Below is a small trained network, with its code and all its weights. Each question gives an input and a class and asks what happens when units are switched off, that is, made to give their printed mean instead of their output.

import numpy as np


def w(rows, s, z=0):
    codes = np.array(rows[::2]) - 128.0
    scale = np.full(codes.shape[1], s)
    scale[-1] = z or s
    return codes * scale


def f(y):
    return y / 2 * (1 + np.tanh(0.7978845608 * (y + 0.044715 * y**3)))


def log_softmax(a):
    a = a - a.max(-1, keepdims=True)
    return a - np.log(np.exp(a).sum(-1, keepdims=True))


def net(x, mask):
    res = np.array(x, float).reshape(1, 8) / 4 @ E
    y = f(res @ A[0][:, :-1].T + A[0][:, -1])
    res = res + np.where(mask, y, B[0][:, -1]) @ B[0][:, :-1]
    return log_softmax(res[-1] @ U[:, :-1].T + U[:, -1])


A, B = {}, {}
E = w([
[122,134,127,134,133,137,111,131,132,123,120,129],'x0',
[117,175,92,177,85,146,104,150,153,160,73,66],'x1',
[112,129,148,254,139,132,134,153,30,109,126,145],'x2',
[214,68,168,181,155,134,149,99,180,45,75,141],'x3',
[116,128,125,132,135,135,115,130,129,119,123,137],'x4',
[122,145,148,182,150,112,127,71,152,216,54,210],'x5',
[37,114,176,130,62,213,194,40,134,104,109,110],'x6',
[139,130,130,117,123,126,149,126,120,140,119,119],'x7',
],0.0085)
A[0] = w([
[112,150,186,212,107,150,120,148,14,86,159,178,4],'N1',
[123,98,114,96,75,125,135,203,99,2,193,25,33],'N2',
[42,115,196,152,58,143,175,50,138,99,168,105,31],'N3',
[93,134,158,106,73,212,126,61,114,106,98,133,38],'N4',
[112,53,188,51,210,109,170,100,70,85,207,252,108],'N5',
[142,166,117,14,131,144,58,39,232,112,143,133,55],'N6',
[251,89,122,184,90,174,172,155,219,20,64,180,45],'N7',
],0.0052,0.0036)
B[0] = w([
[140,69,155,162,60,92,158,223,122,130,99,140,193],'N1',
[136,154,210,178,130,100,110,56,185,201,124,240,248],'N2',
[223,153,48,135,172,83,58,111,105,79,177,113,219],'N3',
[211,162,108,146,164,42,77,164,120,111,185,161,188],'N4',
[125,161,142,134,126,217,67,149,147,168,113,59,252],'N5',
[151,56,189,193,47,77,131,174,12,102,78,111,213],'N6',
[68,163,62,1,83,178,124,144,114,121,129,182,249],'N7',
],0.011,0.0044)
U = w([
[110,134,142,133,144,131,147,120,136,119,110,99,245],'0',
[254,139,46,128,217,60,76,149,120,104,147,126,28],'1',
[97,152,155,145,122,196,116,118,154,148,101,55,200],'2',
[115,14,186,157,36,76,192,176,67,114,78,112,26],'3',
[97,146,214,157,149,98,140,21,202,201,82,231,49],'4',
[71,108,130,119,143,126,156,113,156,114,136,103,208],'5',
[10,177,68,46,83,180,143,145,87,134,156,156,61],'6',
],0.0093,0.013)

Each question gives the input, the list of numbers given to net, and the class t.
The units are the neurons (one row each of A and B). Each row of codes is followed by its name. A weight is (code - 128) times the scale printed after its matrix; where a second scale follows, it is the last column's (A, B and U).
mask holds one flag per neuron, in row order. A switched-off neuron (its flag False) gives its mean, the last column of its row in B, instead of its output. The means were averaged over made-up inputs and are rounded, as every weight is.
A unit's drop is (log p(t) with every unit on - log p(t) with that unit switched off) / (log p(t) with every unit on - log p(t) with every unit switched off).
The circuit of an input: a set's keep is (log p(t) with only the set's units on - log p(t) with every unit switched off) / (log p(t) with every unit on - log p(t) with every unit switched off). Starting from all 7 units, units are removed one at a time, each time the one whose removal leaves the highest keep (on an exact tie, the one counted first), for as long as the keep stays at least 0.8.
circuit, biggest first: the units of the circuit, biggest drop first
top k neurons: the k neurons with the biggest drops, biggest first
drop of u: that unit's drop, to one decimal
input [-2,-1,-5,8,8,-4,-7,-4], class 6: top neuron -> [N7]
input [-7,4,-1,1,-1,6,5,-7], class 0: top 2 neurons -> [N2, N3]
input [3,-7,0,-5,4,-6,3,4], class 2: top 2 neurons -> [N5, N7]
input [-4,-2,-6,2,-8,5,-5,2], class 3: circuit, biggest first -> [N6, N3]
input [-5,-8,4,-6,-4,5,8,-3], class 1: top 2 neurons -> [N3, N4]
input [-8,6,7,4,-6,-1,-8,-6], class 0: top 3 neurons -> [N3, N4, N7]
input [2,-7,7,-7,5,-1,-6,-3], class 2: circuit, biggest first -> [N5, N3]
input [3,-8,7,-2,1,-7,-7,-3], class 2: circuit, biggest first -> [N5, N3]
input [5,-6,-5,-6,-1,-1,2,-4], class 2: circuit, biggest first -> [N5, N7]
input [4,8,-4,-8,5,-8,0,1], class 2: top 2 neurons -> [N7, N2]
input [8,6,-6,1,5,2,-7,0], class 0: top 3 neurons -> [N3, N4, N6]
input [-4,-3,-2,5,-2,4,5,6], class 5: top 2 neurons -> [N2, N7]
input [-7,-8,0,-4,2,8,-7,-5], class 2: top 4 neurons -> [N5, N2, N3, N4]
input [8,-5,4,-1,-2,8,-4,-7], class 0: top 3 neurons -> [N2, N5, N1]
input [-2,-8,8,1,-6,-5,5,3], class 2: top 2 neurons -> [N5, N6]
input [0,-1,0,-6,-8,4,6,-4], class 1: top 2 neurons -> [N3, N4]
input [-6,-2,-8,8,3,7,4,4], class 3: top 2 neurons -> [N6, N2]
input [1,-4,-8,6,-7,-1,-7,6], class 3: top 2 neurons -> [N6, N3]
input [2,-7,2,0,-8,2,4,5], class 2: circuit, biggest first -> [N5]
input [-4,-2,6,5,8,-7,7,0], class 1: circuit, biggest first -> [N3]
input [5,-8,-5,-7,-8,-4,8,-7], class 1: circuit, biggest first -> [N3, N4]
input [-5,-4,2,0,-8,-8,8,0], class 1: drop of N3 -> 1.0
input [-7,4,-5,8,4,3,-1,4], class 6: drop of N7 -> 0.8
input [5,6,-3,0,2,-6,7,2], class 1: drop of N1 -> 0.0
input [1,5,6,3,-6,-7,-4,-6], class 4: drop of N2 -> 0.8
